Below is a small trained network, with its code and all its weights. Each question gives an input and a target symbol and asks what happens when units are switched off, that is, made to give their printed mean instead of their output.

import numpy as np


def w(rows, s, z=0):
    codes = np.array(rows[::2]) - 128.0
    scale = np.full(codes.shape[1], s)
    scale[-1] = z or s
    return codes * scale


def f(y):
    return y / 2 * (1 + np.tanh(0.7978845608 * (y + 0.044715 * y**3)))


def softmax(a):
    e = np.exp(a - a.max(-1, keepdims=True))
    return e / e.sum(-1, keepdims=True)


def log_softmax(a):
    a = a - a.max(-1, keepdims=True)
    return a - np.log(np.exp(a).sum(-1, keepdims=True))


def net(x, mask):
    ids = ['ΘΛΩαβγδζημξπσψ'.index(c) for c in x.split()]
    T = len(ids)
    res = E[ids] + P[:T]
    r = res
    for j in range(3):
        rows = slice(4 * j, 4 * j + 4)
        q, k, v = (r @ M[0][rows].T for M in (Q, K, V))
        z = softmax(np.where(np.tri(T) > 0, q @ k.T / 4**0.5, -1e9)) @ v
        o = O[0][rows]
        res = res + np.where(mask[j], z, o[:, -1]) @ o[:, :-1]
    y = f(res @ A[0][:, :-1].T + A[0][:, -1])
    res = res + np.where(mask[3:11], y, B[0][:, -1]) @ B[0][:, :-1]
    return log_softmax(res[-1] @ U[:, :-1].T + U[:, -1])


Q, K, V, O, A, B = {}, {}, {}, {}, {}, {}
E = w([
[2,132,65,127],'Θ',
[205,200,197,187],'Λ',
[126,141,141,139],'Ω',
[118,83,175,173],'α',
[204,97,246,91],'β',
[78,67,128,128],'γ',
[84,137,180,122],'δ',
[83,161,63,41],'ζ',
[153,229,152,164],'η',
[108,71,189,63],'μ',
[152,125,214,176],'ξ',
[65,114,189,169],'π',
[154,109,159,101],'σ',
[17,124,123,184],'ψ',
],0.023)
P = w([
[149,120,90,127],'0',
[78,253,201,163],'1',
[157,112,93,127],'2',
[73,203,187,137],'3',
[163,112,93,130],'4',
[103,181,193,127],'5',
[162,111,94,130],'6',
[117,166,191,128],'7',
[165,113,95,130],'8',
[122,155,190,128],'9',
[163,110,96,128],'10',
[125,140,190,129],'11',
[167,113,95,129],'12',
[132,134,190,136],'13',
],0.014)
Q[0] = w([
[144,219,92,148],'h1',
[83,145,250,63],'h1',
[187,153,135,199],'h1',
[84,58,229,65],'h1',
[94,107,194,170],'h2',
[56,107,97,179],'h2',
[140,163,242,219],'h2',
[80,154,209,61],'h2',
[177,119,146,175],'h3',
[173,139,98,58],'h3',
[251,121,82,150],'h3',
[112,106,255,153],'h3',
],0.0095)
K[0] = w([
[142,223,128,171],'h1',
[107,178,59,110],'h1',
[122,158,181,117],'h1',
[81,61,91,44],'h1',
[137,6,124,134],'h2',
[68,108,112,157],'h2',
[178,155,138,186],'h2',
[161,108,133,194],'h2',
[170,230,86,74],'h3',
[173,96,159,215],'h3',
[192,166,195,242],'h3',
[116,79,101,14],'h3',
],0.011)
V[0] = w([
[80,112,100,83],'h1',
[99,126,101,142],'h1',
[114,138,139,179],'h1',
[200,2,92,52],'h1',
[166,149,30,84],'h2',
[177,49,189,219],'h2',
[176,137,165,69],'h2',
[121,151,180,117],'h2',
[49,161,196,47],'h3',
[72,29,24,233],'h3',
[21,40,81,30],'h3',
[205,212,173,132],'h3',
],0.0078)
O[0] = w([
[193,194,140,56,196],'h1',
[192,166,130,132,150],'h1',
[8,26,82,95,103],'h1',
[137,93,61,57,50],'h1',
[121,67,83,107,89],'h2',
[106,170,226,253,78],'h2',
[195,161,155,40,120],'h2',
[10,187,139,92,160],'h2',
[119,124,88,80,236],'h3',
[161,144,121,118,88],'h3',
[62,106,182,223,255],'h3',
[200,181,171,211,92],'h3',
],0.0053,0.0066)
A[0] = w([
[149,44,72,125,2],'n1',
[140,97,215,159,182],'n2',
[169,68,121,107,251],'n3',
[136,205,187,122,176],'n4',
[104,98,124,247,61],'n5',
[90,140,113,86,97],'n6',
[91,126,180,216,79],'n7',
[94,153,186,87,252],'n8',
],0.014,0.0056)
B[0] = w([
[65,194,91,194,160],'n1',
[149,202,108,92,230],'n2',
[165,4,169,144,160],'n3',
[95,60,77,170,218],'n4',
[141,115,147,96,208],'n5',
[173,157,156,127,180],'n6',
[136,122,119,97,251],'n7',
[113,138,178,185,213],'n8',
],0.014,0.021)
U = w([
[187,102,182,183,82],'Θ',
[104,117,6,38,192],'Λ',
[201,181,82,183,73],'Ω',
[37,160,185,186,180],'α',
[200,149,207,13,109],'β',
[62,32,132,152,124],'γ',
[122,65,212,130,73],'δ',
[11,175,46,88,1],'ζ',
[114,125,91,181,102],'η',
[54,217,143,92,201],'μ',
[161,55,165,125,108],'ξ',
[131,90,141,134,145],'π',
[13,64,142,1,51],'σ',
[143,236,128,85,164],'ψ',
],0.0085,0.0064)

Each question gives the input, a string of symbols that net reads in full, and the target symbol t.
The units are the heads (4 rows each of Q, K, V and O) and the neurons (one row each of A and B). Each row of codes is followed by its name. A weight is (code - 128) times the scale printed after its matrix; where a second scale follows, it is the last column's (O, A, B and U).
mask holds one flag per unit, heads first, then neurons. A switched-off unit (its flag False) gives its mean, the last column of its rows in O or B, instead of its output. The means were averaged over made-up inputs and are rounded, as every weight is.
A unit's drop is (log p(t) with every unit on - log p(t) with that unit switched off) / (log p(t) with every unit on - log p(t) with every unit switched off).
The circuit of an input: a set's keep is (log p(t) with only the set's units on - log p(t) with every unit switched off) / (log p(t) with every unit on - log p(t) with every unit switched off). Starting from all 11 units, units are removed one at a time, each time the one whose removal leaves the highest keep (on an exact tie, the one counted first), for as long as the keep stays at least 0.8.
units of the circuit, in order: the units of the circuit, biggest drop first
most important unit: the unit with the biggest drop
heads that matter: for each layer, one digit per head in row order, 1 if its drop is at least 0.15 and else 0, layers parted by /
drop when u is switched off: that unit's drop, to one decimal
input π α γ σ, target α: units of the circuit, in order : [n8 h2]
input ζ γ α ζ ζ Θ ζ γ, target μ: units of the circuit, in order : [n3 n4]
input ζ ζ ζ γ π α γ μ, target α: units of the circuit, in order : [n8 h2]
input ζ ζ ζ π η γ γ ζ ξ Θ γ, target γ: units of the circuit, in order : [n2 h2]
input γ ψ α σ Θ ζ, target α: units of the circuit, in order : [n2 n8]
input ζ ζ γ π ζ ζ Λ ζ α σ, target α: heads that matter : 010
input α α μ, target δ: most important unit : h1
input α ζ ξ α ψ ψ ζ ξ γ ζ β, target Θ: heads that matter : 110
input α α ζ ζ Λ π α η, target α: heads that matter : 000
input δ γ ζ ζ η ζ α, target β: units of the circuit, in order : [n4 n1]
input α α α α ζ Θ ζ ζ ζ Λ μ, target δ: units of the circuit, in order : [n3 n7]
input ζ γ ζ δ α π ζ ζ δ δ η π, target μ: heads that matter : 011
input σ Λ α Ω ζ α, target μ: units of the circuit, in order : [n2 n3]
input η ζ ζ μ, target α: units of the circuit, in order : [n8]
input ζ Λ α μ σ δ ξ Λ, target μ: heads that matter : 101
input α ζ γ ψ α α γ ζ ζ ζ ζ ψ ψ Λ, target α: heads that matter : 010
input δ γ ζ α ζ γ γ Ω α β Ω α, target ψ: heads that matter : 010
input ψ ζ π β, target α: heads that matter : 000
input η ψ ζ α γ π γ ζ α Λ δ, target α: heads that matter : 100
input μ γ ζ Λ ζ Λ Λ α ζ Λ π γ η, target η: most important unit : n4
input Λ σ ζ μ π Θ ζ ζ η, target η: drop when n5 is switched off : 0.1
input ξ ζ ζ ζ ξ Θ α Λ, target α: drop when n8 is switched off : 1.0
input ζ α ζ Λ γ β, target α: drop when n5 is switched off : 0.0
